Below is a small trained network, with its code and all its weights. Each question gives an input and a target symbol and asks what happens when units are switched off, that is, made to give their printed mean instead of their output.

import numpy as np


def w(rows, s, z=0):
    codes = np.array(rows[::2]) - 128.0
    scale = np.full(codes.shape[1], s)
    scale[-1] = z or s
    return codes * scale


def f(y):
    return y / 2 * (1 + np.tanh(0.7978845608 * (y + 0.044715 * y**3)))


def softmax(a):
    e = np.exp(a - a.max(-1, keepdims=True))
    return e / e.sum(-1, keepdims=True)


def log_softmax(a):
    a = a - a.max(-1, keepdims=True)
    return a - np.log(np.exp(a).sum(-1, keepdims=True))


def net(x, mask):
    ids = ['ΘΞΠΣΨβδζλμτφ'.index(c) for c in x.split()]
    T = len(ids)
    res = E[ids] + P[:T]
    q, k, v = (res @ M[0].T for M in (Q, K, V))
    z = softmax(np.where(np.tri(T) > 0, q @ k.T / 2**0.5, -1e9)) @ v
    res = res + np.where(mask[0], z, O[0][:, -1]) @ O[0][:, :-1]
    y = f(res @ A[0][:, :-1].T + A[0][:, -1])
    res = res + np.where(mask[1:9], y, B[0][:, -1]) @ B[0][:, :-1]
    return log_softmax(res[-1] @ U[:, :-1].T + U[:, -1])


Q, K, V, O, A, B = {}, {}, {}, {}, {}, {}
E = w([
[159,148,103,105,75,119],'Θ',
[146,162,180,124,149,40],'Ξ',
[157,139,62,144,160,82],'Π',
[123,164,98,127,180,79],'Σ',
[161,141,111,142,122,37],'Ψ',
[193,122,151,144,149,47],'β',
[102,142,90,148,133,34],'δ',
[129,125,180,204,149,195],'ζ',
[200,113,35,118,189,91],'λ',
[85,202,188,150,160,172],'μ',
[111,37,126,114,130,103],'τ',
[116,163,174,88,112,2],'φ',
],0.0092)
P = w([
[220,139,59,103,212,17],'0',
[207,138,82,93,190,47],'1',
[201,137,90,89,178,71],'2',
[185,127,111,105,155,81],'3',
[181,117,120,128,133,89],'4',
[168,104,121,165,114,95],'5',
[162,90,127,198,88,92],'6',
[157,82,141,229,63,99],'7',
[166,79,158,254,54,109],'8',
[162,58,148,247,45,83],'9',
],0.0031)
Q[0] = w([
[22,202,147,49,135,254],'head 0',
[69,66,119,75,52,253],'head 0',
],0.023)
K[0] = w([
[93,205,129,48,172,8],'head 0',
[206,129,81,193,231,45],'head 0',
],0.017)
V[0] = w([
[152,1,75,35,67,114],'head 0',
[48,29,167,144,243,123],'head 0',
],0.017)
O[0] = w([
[164,3,91,73,19,171,195],'head 0',
[29,2,168,130,195,114,250],'head 0',
],0.0097,0.0013)
A[0] = w([
[118,220,166,164,137,126,86],'neuron 0',
[220,82,73,128,103,86,209],'neuron 1',
[186,169,209,59,55,24,91],'neuron 2',
[100,85,131,121,140,25,248],'neuron 3',
[81,129,160,212,83,101,144],'neuron 4',
[159,88,57,151,56,160,21],'neuron 5',
[147,116,199,167,138,253,249],'neuron 6',
[81,200,54,93,10,57,250],'neuron 7',
],0.014,0.0022)
B[0] = w([
[200,161,147,123,65,190,196],'neuron 0',
[199,90,239,110,223,128,249],'neuron 1',
[93,157,136,163,54,9,194],'neuron 2',
[20,133,92,89,131,152,244],'neuron 3',
[141,49,181,124,115,146,165],'neuron 4',
[137,189,88,92,18,147,220],'neuron 5',
[33,227,147,182,167,124,136],'neuron 6',
[99,61,55,207,169,221,208],'neuron 7',
],0.015,0.014)
U = w([
[231,121,138,101,198,143,53],'Θ',
[153,126,201,119,156,13,123],'Ξ',
[196,114,100,124,206,139,100],'Π',
[98,129,89,141,76,60,31],'Σ',
[160,88,147,159,145,98,54],'Ψ',
[217,98,115,168,54,133,160],'β',
[114,83,166,70,90,157,158],'δ',
[138,252,149,128,121,201,179],'ζ',
[153,209,52,96,158,131,252],'λ',
[120,159,190,165,124,174,50],'μ',
[53,81,71,171,225,171,153],'τ',
[101,207,109,116,39,55,110],'φ',
],0.0043,0.0038)

Each question gives the input, a string of symbols that net reads in full, and the target symbol t.
The units are the heads (2 rows each of Q, K, V and O) and the neurons (one row each of A and B). Each row of codes is followed by its name. A weight is (code - 128) times the scale printed after its matrix; where a second scale follows, it is the last column's (O, A, B and U).
mask holds one flag per unit, heads first, then neurons. A switched-off unit (its flag False) gives its mean, the last column of its rows in O or B, instead of its output. The means were averaged over made-up inputs and are rounded, as every weight is.
A unit's drop is (log p(t) with every unit on - log p(t) with that unit switched off) / (log p(t) with every unit on - log p(t) with every unit switched off).
The circuit of an input: a set's keep is (log p(t) with only the set's units on - log p(t) with every unit switched off) / (log p(t) with every unit on - log p(t) with every unit switched off). Starting from all 9 units, units are removed one at a time, each time the one whose removal leaves the highest keep (on an exact tie, the one counted first), for as long as the keep stays at least 0.8.
units of the circuit, in order: the units of the circuit, biggest drop first
k most important neurons: the k neurons with the biggest drops, biggest first
drop when u is switched off: that unit's drop, to one decimal
input β ζ Π τ, target τ: units of the circuit, in order -> [head 0; neuron 5]
input τ δ ζ δ δ δ φ, target φ: 3 most important neurons -> [neuron 1; neuron 7; neuron 2]
input φ ζ τ Σ, target τ: units of the circuit, in order -> [neuron 5]
input μ Σ δ Π τ Ξ τ, target δ: units of the circuit, in order -> [head 0; neuron 5; neuron 3]
input Θ ζ δ δ τ β μ τ Ξ, target τ: units of the circuit, in order -> [head 0; neuron 5]
input ζ τ β τ δ τ Π β, target τ: units of the circuit, in order -> [head 0; neuron 5; neuron 3]
input τ β δ Ξ, target δ: units of the circuit, in order -> [head 0; neuron 3]
input δ Ξ ζ Π, target ζ: units of the circuit, in order -> [head 0; neuron 0]
input λ τ δ Σ, target δ: units of the circuit, in order -> [head 0; neuron 7]
input δ Ψ Σ μ μ, target ζ: units of the circuit, in order -> [head 0; neuron 6; neuron 0]
input δ Ξ β δ τ δ δ λ φ, target δ: units of the circuit, in order -> [head 0; neuron 3]
input τ β Θ, target β: units of the circuit, in order -> [head 0; neuron 3]
input δ δ β δ ζ, target ζ: 3 most important neurons -> [neuron 6; neuron 1; neuron 7]
input δ Ξ δ δ τ ζ, target τ: units of the circuit, in order -> [neuron 5]
input λ β β Θ Ψ, target β: 2 most important neurons -> [neuron 7; neuron 2]
input τ β Θ Ξ, target β: 4 most important neurons -> [neuron 7; neuron 2; neuron 3; neuron 1]
input Θ δ τ τ φ δ Θ λ, target β: 2 most important neurons -> [neuron 5; neuron 3]
input τ μ Ξ Σ, target ζ: 2 most important neurons -> [neuron 0; neuron 1]
input δ δ μ δ δ τ Ξ τ β ζ, target τ: 2 most important neurons -> [neuron 5; neuron 6]
input δ Ξ Π δ Θ δ δ, target β: 2 most important neurons -> [neuron 7; neuron 5]
input δ δ δ Θ δ δ Π Ψ Ξ β, target β: most important neuron -> [neuron 7]
input τ φ δ δ τ τ δ Σ Θ Ξ, target β: 3 most important neurons -> [neuron 7; neuron 3; neuron 2]
input δ β Θ δ δ λ, target β: 4 most important neurons -> [neuron 5; neuron 2; neuron 7; neuron 3]
input δ δ λ Θ, target β: 2 most important neurons -> [neuron 7; neuron 5]
input δ λ δ δ, target τ: 3 most important neurons -> [neuron 5; neuron 0; neuron 7]
input δ τ δ δ Ψ, target δ: drop when neuron 5 is switched off -> 0.2
